Below are the code and all the weights of a small trained network. Each question names an input and a class and asks about switching units off, where a switched-off unit gives its printed mean instead of its output.

import numpy as np


def w(rows, s, z=0):
    codes = np.array(rows[::2]) - 128.0
    scale = np.full(codes.shape[1], s)
    scale[-1] = z or s
    return codes * scale


def f(y):
    return np.maximum(y, 0)


def log_softmax(a):
    a = a - a.max(-1, keepdims=True)
    return a - np.log(np.exp(a).sum(-1, keepdims=True))


def net(x, mask):
    res = np.array(x, float).reshape(1, 4) / 4 @ E
    y = f(res @ A[0][:, :-1].T + A[0][:, -1])
    res = res + np.where(mask, y, B[0][:, -1]) @ B[0][:, :-1]
    return log_softmax(res[-1] @ U[:, :-1].T + U[:, -1])


A, B = {}, {}
E = w([
[45,92,155,39],'x0',
[127,90,11,136],'x1',
[85,78,120,190],'x2',
[213,69,144,124],'x3',
],0.011)
A[0] = w([
[124,112,109,134,204],'neuron 1',
[124,85,149,132,100],'neuron 2',
[71,118,111,112,171],'neuron 3',
[136,164,169,119,112],'neuron 4',
[62,140,112,106,211],'neuron 5',
[114,146,64,136,85],'neuron 6',
[102,109,121,102,87],'neuron 7',
[117,95,117,132,83],'neuron 8',
[134,84,121,127,175],'neuron 9',
[138,62,174,131,169],'neuron 10',
[163,148,115,156,125],'neuron 11',
[136,77,144,145,177],'neuron 12',
[102,85,144,111,64],'neuron 13',
[110,151,138,131,110],'neuron 14',
[125,144,116,126,151],'neuron 15',
[86,103,125,150,202],'neuron 16',
[159,122,131,84,237],'neuron 17',
[145,135,142,88,143],'neuron 18',
[112,123,5,130,163],'neuron 19',
[120,158,137,150,191],'neuron 20',
[94,139,143,146,154],'neuron 21',
[128,120,137,114,12],'neuron 22',
[144,134,112,108,145],'neuron 23',
[121,101,105,135,165],'neuron 24',
[114,126,131,162,178],'neuron 25',
[50,123,112,110,148],'neuron 26',
[167,139,167,33,182],'neuron 27',
[187,124,116,91,168],'neuron 28',
[178,122,103,84,226],'neuron 29',
[180,209,98,170,171],'neuron 30',
[88,115,107,112,219],'neuron 31',
[178,180,153,124,161],'neuron 32',
[127,169,129,106,169],'neuron 33',
[159,118,111,107,91],'neuron 34',
[145,88,140,80,124],'neuron 35',
[146,138,151,124,251],'neuron 36',
[106,166,148,102,196],'neuron 37',
[129,141,67,119,75],'neuron 38',
],0.021,0.0028)
B[0] = w([
[178,120,118,101,161],'neuron 1',
[111,155,93,145,152],'neuron 2',
[149,80,116,101,199],'neuron 3',
[134,104,99,130,188],'neuron 4',
[138,99,118,80,218],'neuron 5',
[124,83,94,181,186],'neuron 6',
[128,143,127,115,166],'neuron 7',
[125,119,103,115,152],'neuron 8',
[128,148,107,107,162],'neuron 9',
[151,175,63,151,179],'neuron 10',
[104,162,138,101,174],'neuron 11',
[145,160,88,114,165],'neuron 12',
[111,173,118,122,166],'neuron 13',
[132,130,121,106,157],'neuron 14',
[153,135,132,137,144],'neuron 15',
[143,110,129,97,179],'neuron 16',
[144,134,188,119,178],'neuron 17',
[115,109,168,127,173],'neuron 18',
[182,11,75,199,252],'neuron 19',
[151,152,129,119,166],'neuron 20',
[133,132,143,95,170],'neuron 21',
[122,129,146,145,137],'neuron 22',
[130,129,151,130,149],'neuron 23',
[144,112,104,100,166],'neuron 24',
[142,131,106,111,162],'neuron 25',
[122,71,110,56,220],'neuron 26',
[111,85,252,147,238],'neuron 27',
[97,119,179,108,181],'neuron 28',
[148,124,202,99,184],'neuron 29',
[122,244,138,81,216],'neuron 30',
[175,106,140,101,188],'neuron 31',
[109,116,132,200,194],'neuron 32',
[136,133,116,120,172],'neuron 33',
[106,133,160,94,154],'neuron 34',
[109,147,167,145,176],'neuron 35',
[169,140,150,160,171],'neuron 36',
[160,109,133,98,198],'neuron 37',
[129,92,137,159,178],'neuron 38',
],0.033,0.015)
U = w([
[70,108,124,122,2],'0',
[180,183,83,67,107],'1',
[161,255,190,105,88],'2',
[161,57,184,96,241],'3',
[178,178,102,192,89],'4',
],0.0088,0.0019)

Each question gives the input, the list of numbers given to net, and the class t.
The units are the neurons (one row each of A and B). Each row of codes is followed by its name. A weight is (code - 128) times the scale printed after its matrix; where a second scale follows, it is the last column's (A, B and U).
mask holds one flag per neuron, in row order. A switched-off neuron (its flag False) gives its mean, the last column of its row in B, instead of its output. The means were averaged over made-up inputs and are rounded, as every weight is.
A unit's drop is (log p(t) with every unit on - log p(t) with that unit switched off) / (log p(t) with every unit on - log p(t) with every unit switched off).
The circuit of an input: a set's keep is (log p(t) with only the set's units on - log p(t) with every unit switched off) / (log p(t) with every unit on - log p(t) with every unit switched off). Starting from the 12 units with the biggest drops (on a tie, the unit counted first), units are removed one at a time, each time the one whose removal leaves the highest keep (on an exact tie, the one counted first), for as long as the keep stays at least 0.8.
circuit, biggest first: the units of the circuit, biggest drop first
top k neurons: the k neurons with the biggest drops, biggest first
drop of u: that unit's drop, to one decimal
input [-8,2,-8,0], class 2: circuit, biggest first : (neuron 30)
input [-8,5,6,-7], class 4: circuit, biggest first : (neuron 19; neuron 30; neuron 27)
input [-1,0,2,-1], class 1: top 2 neurons : (neuron 27; neuron 19)
input [-8,8,3,-3], class 4: top 2 neurons : (neuron 19; neuron 30)
input [2,0,2,3], class 1: top 2 neurons : (neuron 27; neuron 30)
input [-3,5,8,7], class 4: top 2 neurons : (neuron 19; neuron 26)
input [-3,-5,-7,-1], class 2: top 2 neurons : (neuron 30; neuron 19)
input [3,6,5,8], class 1: top 3 neurons : (neuron 27; neuron 10; neuron 12)
input [-5,7,6,7], class 4: top 3 neurons : (neuron 19; neuron 27; neuron 26)
input [-3,5,5,1], class 4: circuit, biggest first : (neuron 27; neuron 26; neuron 5)
input [-3,-3,2,2], class 2: drop of neuron 19 : 0.4
input [-4,1,0,-6], class 1: drop of neuron 30 : 0.2
input [-7,-8,-2,8], class 2: drop of neuron 30 : 0.0
input [-5,5,2,1], class 4: top neuron : (neuron 27)
input [-1,-6,-2,6], class 2: drop of neuron 10 : 0.1
